Here is a tiny trained network, its code and every weight. The questions are about switching its units off for an input and a class, where a switched-off unit gives its printed mean instead of its output.

import numpy as np


def w(rows, s, z=0):
    codes = np.array(rows[::2]) - 128.0
    scale = np.full(codes.shape[1], s)
    scale[-1] = z or s
    return codes * scale


def norm(h):
    return h / np.sqrt((h * h).mean(-1, keepdims=True) + 1e-5)


def f(y):
    return np.maximum(y, 0)


def log_softmax(a):
    a = a - a.max(-1, keepdims=True)
    return a - np.log(np.exp(a).sum(-1, keepdims=True))


def net(x, mask):
    res = np.array(x, float).reshape(1, 6) / 4 @ E
    u = 0
    for l in range(4):
        y = f(norm(res) @ A[l][:, :-1].T + A[l][:, -1])
        res = res + np.where(mask[u : u + 10], y, B[l][:, -1]) @ B[l][:, :-1]
        u += 10
    return log_softmax(norm(res)[-1] @ U[:, :-1].T + U[:, -1])


A, B = {}, {}
E = w([
[74,187,80],'x0',
[140,195,224],'x1',
[77,135,129],'x2',
[102,110,254],'x3',
[159,160,165],'x4',
[83,122,139],'x5',
],0.0074)
A[0] = w([
[124,204,174,142],'L0N1',
[85,90,86,159],'L0N2',
[65,1,100,151],'L0N3',
[133,231,149,118],'L0N4',
[34,230,123,5],'L0N5',
[252,46,147,212],'L0N6',
[142,189,121,82],'L0N7',
[177,160,44,46],'L0N8',
[75,94,139,55],'L0N9',
[54,150,95,200],'L0N10',
],0.0096,0.0022)
B[0] = w([
[212,84,114,196],'L0N1',
[96,87,133,196],'L0N2',
[167,160,216,230],'L0N3',
[149,213,95,192],'L0N4',
[190,117,152,195],'L0N5',
[211,76,136,254],'L0N6',
[231,107,134,157],'L0N7',
[149,111,181,202],'L0N8',
[100,122,141,157],'L0N9',
[112,82,2,207],'L0N10',
],0.0051,0.0054)
A[1] = w([
[179,78,93,178],'L1N1',
[154,124,202,135],'L1N2',
[112,81,184,251],'L1N3',
[186,203,48,225],'L1N4',
[83,144,138,102],'L1N5',
[53,81,63,29],'L1N6',
[146,54,146,174],'L1N7',
[62,82,175,107],'L1N8',
[223,226,53,108],'L1N9',
[134,254,144,53],'L1N10',
],0.0082,0.0019)
B[1] = w([
[125,255,97,232],'L1N1',
[89,97,92,215],'L1N2',
[129,63,65,218],'L1N3',
[99,189,169,251],'L1N4',
[174,93,114,141],'L1N5',
[126,165,197,191],'L1N6',
[137,108,54,215],'L1N7',
[113,105,91,179],'L1N8',
[108,120,143,252],'L1N9',
[139,129,162,170],'L1N10',
],0.0088,0.0045)
A[2] = w([
[188,180,75,148],'L2N1',
[82,179,114,48],'L2N2',
[154,184,218,139],'L2N3',
[99,182,80,161],'L2N4',
[109,165,72,69],'L2N5',
[221,2,104,254],'L2N6',
[189,128,65,122],'L2N7',
[99,139,169,168],'L2N8',
[136,139,74,132],'L2N9',
[245,147,60,199],'L2N10',
],0.013,0.0032)
B[2] = w([
[82,78,87,200],'L2N1',
[107,136,94,153],'L2N2',
[157,116,90,177],'L2N3',
[149,96,131,177],'L2N4',
[69,178,155,159],'L2N5',
[158,132,188,244],'L2N6',
[65,137,216,182],'L2N7',
[126,102,90,145],'L2N8',
[89,134,139,164],'L2N9',
[99,121,254,231],'L2N10',
],0.0087,0.011)
A[3] = w([
[165,92,158,155],'L3N1',
[123,23,71,173],'L3N2',
[38,134,152,61],'L3N3',
[232,34,249,198],'L3N4',
[138,109,241,65],'L3N5',
[120,21,132,160],'L3N6',
[210,108,126,171],'L3N7',
[215,206,70,194],'L3N8',
[2,164,227,251],'L3N9',
[142,220,63,29],'L3N10',
],0.0078,0.002)
B[3] = w([
[38,165,99,165],'L3N1',
[221,123,2,153],'L3N2',
[172,143,178,165],'L3N3',
[162,137,76,255],'L3N4',
[45,138,40,206],'L3N5',
[194,93,63,173],'L3N6',
[89,201,142,150],'L3N7',
[159,161,90,145],'L3N8',
[171,94,69,246],'L3N9',
[87,53,126,142],'L3N10',
],0.0062,0.0093)
U = w([
[8,165,56,116],'0',
[93,139,128,102],'1',
[189,80,197,148],'2',
[144,44,57,136],'3',
[104,158,149,1],'4',
[70,80,170,129],'5',
[124,135,74,149],'6',
[177,229,124,123],'7',
],0.018,0.016)

Each question gives the input, the list of numbers given to net, and the class t.
The units are the neurons (one row each of A and B). Each row of codes is followed by its name. A weight is (code - 128) times the scale printed after its matrix; where a second scale follows, it is the last column's (A, B and U).
mask holds one flag per neuron, layer by layer. A switched-off neuron (its flag False) gives its mean, the last column of its row in B, instead of its output. The means were averaged over made-up inputs and are rounded, as every weight is.
A unit's drop is (log p(t) with every unit on - log p(t) with that unit switched off) / (log p(t) with every unit on - log p(t) with every unit switched off).
The circuit of an input: a set's keep is (log p(t) with only the set's units on - log p(t) with every unit switched off) / (log p(t) with every unit on - log p(t) with every unit switched off). Starting from the 12 units with the biggest drops (on a tie, the unit counted first), units are removed one at a time, each time the one whose removal leaves the highest keep (on an exact tie, the one counted first), for as long as the keep stays at least 0.8.
circuit, biggest first: the units of the circuit, biggest drop first
k most important neurons: the k neurons with the biggest drops, biggest first
k most important neurons of layer l: the k neurons of layer l with the biggest drops, biggest first
drop when u is switched off: that unit's drop, to one decimal
input [2,5,8,0,-5,4], class 6: most important neuron	[L2N10]
input [-7,-7,-3,-2,-6,7], class 2: circuit, biggest first	[L2N6; L0N3]
input [-1,4,4,6,4,-5], class 7: circuit, biggest first	[L2N10; L0N4; L2N7]
input [0,-7,-7,-5,-4,-8], class 2: circuit, biggest first	[L2N10; L2N6]
input [8,2,-7,-1,-6,-7], class 0: circuit, biggest first	[L2N1; L1N4]
input [-1,-8,5,-8,-3,-3], class 5: circuit, biggest first	[L2N7; L2N10; L3N4; L0N3]
input [-6,-6,1,-5,1,1], class 5: circuit, biggest first	[L2N10; L2N7]
input [-3,-3,-8,-5,5,7], class 2: 3 most important neurons	[L2N10; L0N6; L0N8]
input [-4,-1,-1,-4,8,-1], class 5: circuit, biggest first	[L2N10; L2N1]
input [-4,-1,-8,-7,4,6], class 2: 2 most important neurons of layer 0	[L0N6; L0N8]
input [-7,-5,-4,-8,-1,6], class 5: 2 most important neurons	[L2N10; L1N1]
input [-3,-1,4,-1,2,8], class 6: 2 most important neurons	[L2N10; L3N2]
input [2,-7,-4,-3,5,-3], class 0: 3 most important neurons of layer 0	[L0N1; L0N5; L0N7]
input [-8,-4,5,3,3,7], class 3: circuit, biggest first	[L2N10]
input [3,-1,-2,4,5,8], class 6: 4 most important neurons	[L2N10; L0N6; L2N7; L1N1]
input [-5,1,6,-2,-6,-6], class 5: 2 most important neurons of layer 1	[L1N1; L1N7]
input [-8,7,8,8,5,2], class 3: 2 most important neurons of layer 1	[L1N2; L1N3]
input [-5,-1,6,-6,-1,-2], class 5: drop when L2N10 is switched off	0.1
input [0,-6,-1,-6,-8,5], class 0: drop when L0N6 is switched off	0.2
input [-5,-3,6,8,-4,-6], class 3: most important neuron	[L2N10]
input [-4,-8,8,0,2,-8], class 5: drop when L1N1 is switched off	0.3
input [7,-8,8,6,4,2], class 3: drop when L1N1 is switched off	0.3
